Here is a tiny trained network, its code and every weight. The questions are about switching its units off for an input and a class, where a switched-off unit gives its printed mean instead of its output.

import numpy as np


def w(rows, s, z=0):
    codes = np.array(rows[::2]) - 128.0
    scale = np.full(codes.shape[1], s)
    scale[-1] = z or s
    return codes * scale


def norm(h):
    return h / np.sqrt((h * h).mean(-1, keepdims=True) + 1e-5)


def f(y):
    return y / 2 * (1 + np.tanh(0.7978845608 * (y + 0.044715 * y**3)))


def log_softmax(a):
    a = a - a.max(-1, keepdims=True)
    return a - np.log(np.exp(a).sum(-1, keepdims=True))


def net(x, mask):
    res = np.array(x, float).reshape(1, 5) / 4 @ E
    u = 0
    for l in range(4):
        y = f(norm(res) @ A[l][:, :-1].T + A[l][:, -1])
        res = res + np.where(mask[u : u + 10], y, B[l][:, -1]) @ B[l][:, :-1]
        u += 10
    return log_softmax(norm(res)[-1] @ U[:, :-1].T + U[:, -1])


A, B = {}, {}
E = w([
[231,114,204,208,212,207,58,123,56,132],'x0',
[2,20,166,99,172,210,29,101,195,5],'x1',
[216,79,139,45,116,201,231,126,149,71],'x2',
[153,170,232,4,198,11,106,26,116,123],'x3',
[190,169,8,149,196,159,85,6,238,154],'x4',
],0.0022)
A[0] = w([
[220,194,110,147,97,102,208,147,91,253,105],'0.n0',
[74,56,167,107,147,179,66,107,187,61,67],'0.n1',
[129,120,133,132,121,125,129,123,133,133,126],'0.n2',
[78,65,163,114,139,177,76,108,179,72,16],'0.n3',
[50,164,81,74,64,46,192,155,207,113,49],'0.n4',
[20,156,111,225,125,57,34,91,81,193,38],'0.n5',
[71,82,233,101,99,94,176,231,25,110,43],'0.n6',
[188,113,183,199,230,180,64,122,82,140,54],'0.n7',
[31,153,117,215,125,63,46,98,90,186,7],'0.n8',
[108,81,41,203,48,219,135,197,132,110,124],'0.n9',
],0.0028,0.0021)
B[0] = w([
[74,127,76,145,185,110,127,114,72,2,249],'0.n0',
[140,154,67,146,151,65,176,130,61,87,171],'0.n1',
[127,133,128,128,128,131,130,128,127,127,127],'0.n2',
[143,155,70,154,151,82,184,134,56,88,133],'0.n3',
[135,92,93,59,111,186,70,84,39,184,177],'0.n4',
[186,153,117,40,150,134,102,225,171,92,177],'0.n5',
[178,139,136,178,65,95,83,53,209,92,212],'0.n6',
[92,103,84,56,62,125,114,100,110,162,158],'0.n7',
[178,142,125,61,144,147,118,201,157,97,147],'0.n8',
[101,126,195,102,209,77,159,101,160,188,234],'0.n9',
],0.0042,0.0019)
A[1] = w([
[70,166,116,179,121,84,57,128,113,178,87],'1.n0',
[193,83,145,68,107,179,222,117,135,86,7],'1.n1',
[218,165,133,110,77,112,146,150,145,253,87],'1.n2',
[193,173,146,121,86,102,146,145,130,215,4],'1.n3',
[202,115,180,179,182,200,59,132,63,136,40],'1.n4',
[139,156,65,127,183,151,107,72,192,161,26],'1.n5',
[198,117,188,195,178,196,68,133,64,126,77],'1.n6',
[198,66,134,73,104,193,241,97,136,88,67],'1.n7',
[91,50,184,83,120,191,68,113,214,115,85],'1.n8',
[149,164,174,48,143,78,101,55,101,101,65],'1.n9',
],0.0035,0.0029)
B[1] = w([
[174,141,137,61,139,177,148,174,158,91,156],'1.n0',
[117,202,122,115,153,151,58,214,151,132,105],'1.n1',
[27,135,109,143,192,170,115,103,70,9,136],'1.n2',
[33,137,123,166,170,187,138,135,80,55,68],'1.n3',
[56,134,69,49,59,146,136,106,102,170,142],'1.n4',
[140,146,215,159,24,126,109,104,142,67,164],'1.n5',
[65,135,76,25,70,138,127,94,100,173,174],'1.n6',
[145,225,117,78,183,115,25,235,162,120,181],'1.n7',
[150,254,68,171,145,77,208,126,10,98,163],'1.n8',
[66,84,141,192,200,169,217,179,183,217,246],'1.n9',
],0.0038,0.0013)
A[2] = w([
[109,152,86,121,171,174,194,85,132,102,1],'2.n0',
[120,169,47,88,223,137,140,99,131,152,71],'2.n1',
[120,123,131,122,128,131,121,123,131,122,126],'2.n2',
[183,130,186,189,186,191,73,121,57,128,72],'2.n3',
[130,109,135,159,121,184,121,139,107,138,41],'2.n4',
[113,103,73,189,78,200,149,187,139,130,52],'2.n5',
[98,103,64,220,79,214,155,195,146,146,67],'2.n6',
[25,42,150,112,177,198,65,89,166,2,76],'2.n7',
[225,213,92,174,81,73,215,141,49,199,62],'2.n8',
[104,102,62,223,82,218,152,202,150,150,79],'2.n9',
],0.0034,0.0037)
B[2] = w([
[106,184,188,132,66,43,70,141,121,84,32],'2.n0',
[97,106,207,170,48,124,149,153,120,82,234],'2.n1',
[142,144,125,132,122,124,137,131,123,143,124],'2.n2',
[58,158,70,49,71,99,144,130,155,138,76],'2.n3',
[92,174,161,79,110,63,109,121,107,136,1],'2.n4',
[131,173,201,63,171,57,124,79,123,122,100],'2.n5',
[126,163,201,72,179,71,151,71,136,147,166],'2.n6',
[156,253,84,164,142,78,199,127,23,123,199],'2.n7',
[53,136,109,136,170,122,119,122,78,31,220],'2.n8',
[129,155,206,65,194,71,156,71,145,150,190],'2.n9',
],0.0043,0.00095)
A[3] = w([
[134,143,122,145,131,107,99,138,121,148,123],'3.n0',
[80,143,137,128,117,112,128,130,137,113,72],'3.n1',
[154,150,178,133,156,189,79,105,64,135,76],'3.n2',
[99,123,210,109,76,103,151,188,73,125,158],'3.n3',
[126,106,238,101,192,70,153,81,151,180,6],'3.n4',
[53,127,61,56,34,88,167,116,184,131,29],'3.n5',
[177,139,102,189,98,137,80,64,185,119,44],'3.n6',
[81,190,119,152,147,70,3,177,145,160,35],'3.n7',
[118,103,223,145,22,108,128,182,99,107,48],'3.n8',
[100,127,195,145,72,111,145,171,93,114,56],'3.n9',
],0.0041,0.0023)
B[3] = w([
[127,87,135,100,129,171,196,118,139,84,126],'3.n0',
[185,166,118,125,157,156,142,91,106,141,102],'3.n1',
[80,142,45,55,70,91,173,142,182,156,118],'3.n2',
[176,150,49,161,145,181,89,37,218,124,248],'3.n3',
[48,172,173,140,183,145,204,132,191,211,234],'3.n4',
[150,149,139,81,124,224,52,88,23,198,160],'3.n5',
[144,118,157,178,62,145,136,99,174,90,154],'3.n6',
[234,140,148,13,151,231,253,166,140,63,146],'3.n7',
[180,150,75,182,114,164,102,37,207,95,161],'3.n8',
[169,177,77,151,146,146,118,24,187,107,134],'3.n9',
],0.0036,0.0015)
U = w([
[99,158,80,185,169,67,173,120,24,51,156],'0',
[82,131,217,127,196,98,182,107,177,222,163],'1',
[181,137,113,196,62,156,90,49,206,100,157],'2',
[100,109,86,47,67,172,86,106,47,211,149],'3',
[191,153,133,69,151,158,113,255,165,84,130],'4',
[119,13,163,205,73,101,106,211,116,139,89],'5',
[112,117,229,161,50,95,105,176,91,133,2],'6',
[104,121,240,160,40,105,102,181,89,128,5],'7',
],0.0095,0.0057)

Each question gives the input, the list of numbers given to net, and the class t.
The units are the neurons (one row each of A and B). Each row of codes is followed by its name. A weight is (code - 128) times the scale printed after its matrix; where a second scale follows, it is the last column's (A, B and U).
mask holds one flag per neuron, layer by layer. A switched-off neuron (its flag False) gives its mean, the last column of its row in B, instead of its output. The means were averaged over made-up inputs and are rounded, as every weight is.
A unit's drop is (log p(t) with every unit on - log p(t) with that unit switched off) / (log p(t) with every unit on - log p(t) with every unit switched off).
The circuit of an input: a set's keep is (log p(t) with only the set's units on - log p(t) with every unit switched off) / (log p(t) with every unit on - log p(t) with every unit switched off). Starting from the 12 units with the biggest drops (on a tie, the unit counted first), units are removed one at a time, each time the one whose removal leaves the highest keep (on an exact tie, the one counted first), for as long as the keep stays at least 0.8.
circuit, biggest first: the units of the circuit, biggest drop first
most important unit: the unit with the biggest drop
k most important neurons: the k neurons with the biggest drops, biggest first
top k neurons in layer l: the k neurons of layer l with the biggest drops, biggest first
input [-8,-5,-4,-7,4], class 3: circuit, biggest first -> 3.n5
input [8,1,-3,7,6], class 3: 3 most important neurons -> 0.n9, 1.n4, 1.n6
input [-5,2,-4,-3,-4], class 3: 3 most important neurons -> 3.n5, 2.n1, 0.n4
input [4,-7,6,5,-8], class 2: 4 most important neurons -> 3.n3, 0.n6, 1.n8, 0.n1
input [-8,-3,1,-2,-8], class 2: circuit, biggest first -> 3.n8, 3.n3
input [-1,-3,-8,-5,-7], class 4: top 2 neurons in layer 0 -> 0.n5, 0.n8
input [-5,6,-7,-1,-3], class 4: circuit, biggest first -> 0.n5, 3.n7
input [-3,-8,-3,4,-8], class 0: circuit, biggest first -> 2.n8, 0.n0
input [8,5,4,-8,-5], class 1: 4 most important neurons -> 2.n9, 0.n4, 2.n6, 0.n0
input [-7,-6,-5,-8,-4], class 1: 4 most important neurons -> 2.n9, 2.n6, 1.n8, 0.n1
input [8,7,0,6,7], class 3: 4 most important neurons -> 0.n0, 0.n6, 1.n6, 1.n4
input [0,-7,-5,-7,-7], class 0: 2 most important neurons -> 2.n8, 0.n0
input [2,-8,6,-8,4], class 0: circuit, biggest first -> 0.n0, 2.n8
input [0,-8,-7,-3,-7], class 0: most important unit -> 2.n8
input [-4,4,-8,7,2], class 4: circuit, biggest first -> 3.n7, 0.n5
input [-3,-7,-6,1,-8], class 2: top 2 neurons in layer 3 -> 3.n3, 3.n8
input [-6,5,-2,-4,-5], class 3: circuit, biggest first -> 3.n5, 0.n4
input [7,3,8,-8,-8], class 1: 2 most important neurons -> 2.n9, 2.n6
input [-1,0,1,-1,-2], class 5: 3 most important neurons -> 3.n3, 2.n1, 0.n9
input [4,4,7,3,-8], class 2: most important neuron -> 0.n6
input [-6,-1,-5,-4,0], class 3: top 2 neurons in layer 1 -> 1.n9, 1.n7
input [7,5,3,-7,3], class 1: 3 most important neurons -> 2.n9, 0.n0, 0.n4
input [6,4,-4,-7,7], class 1: 2 most important neurons -> 2.n9, 2.n6
input [-5,5,-5,-6,4], class 1: top 2 neurons in layer 1 -> 1.n7, 1.n2
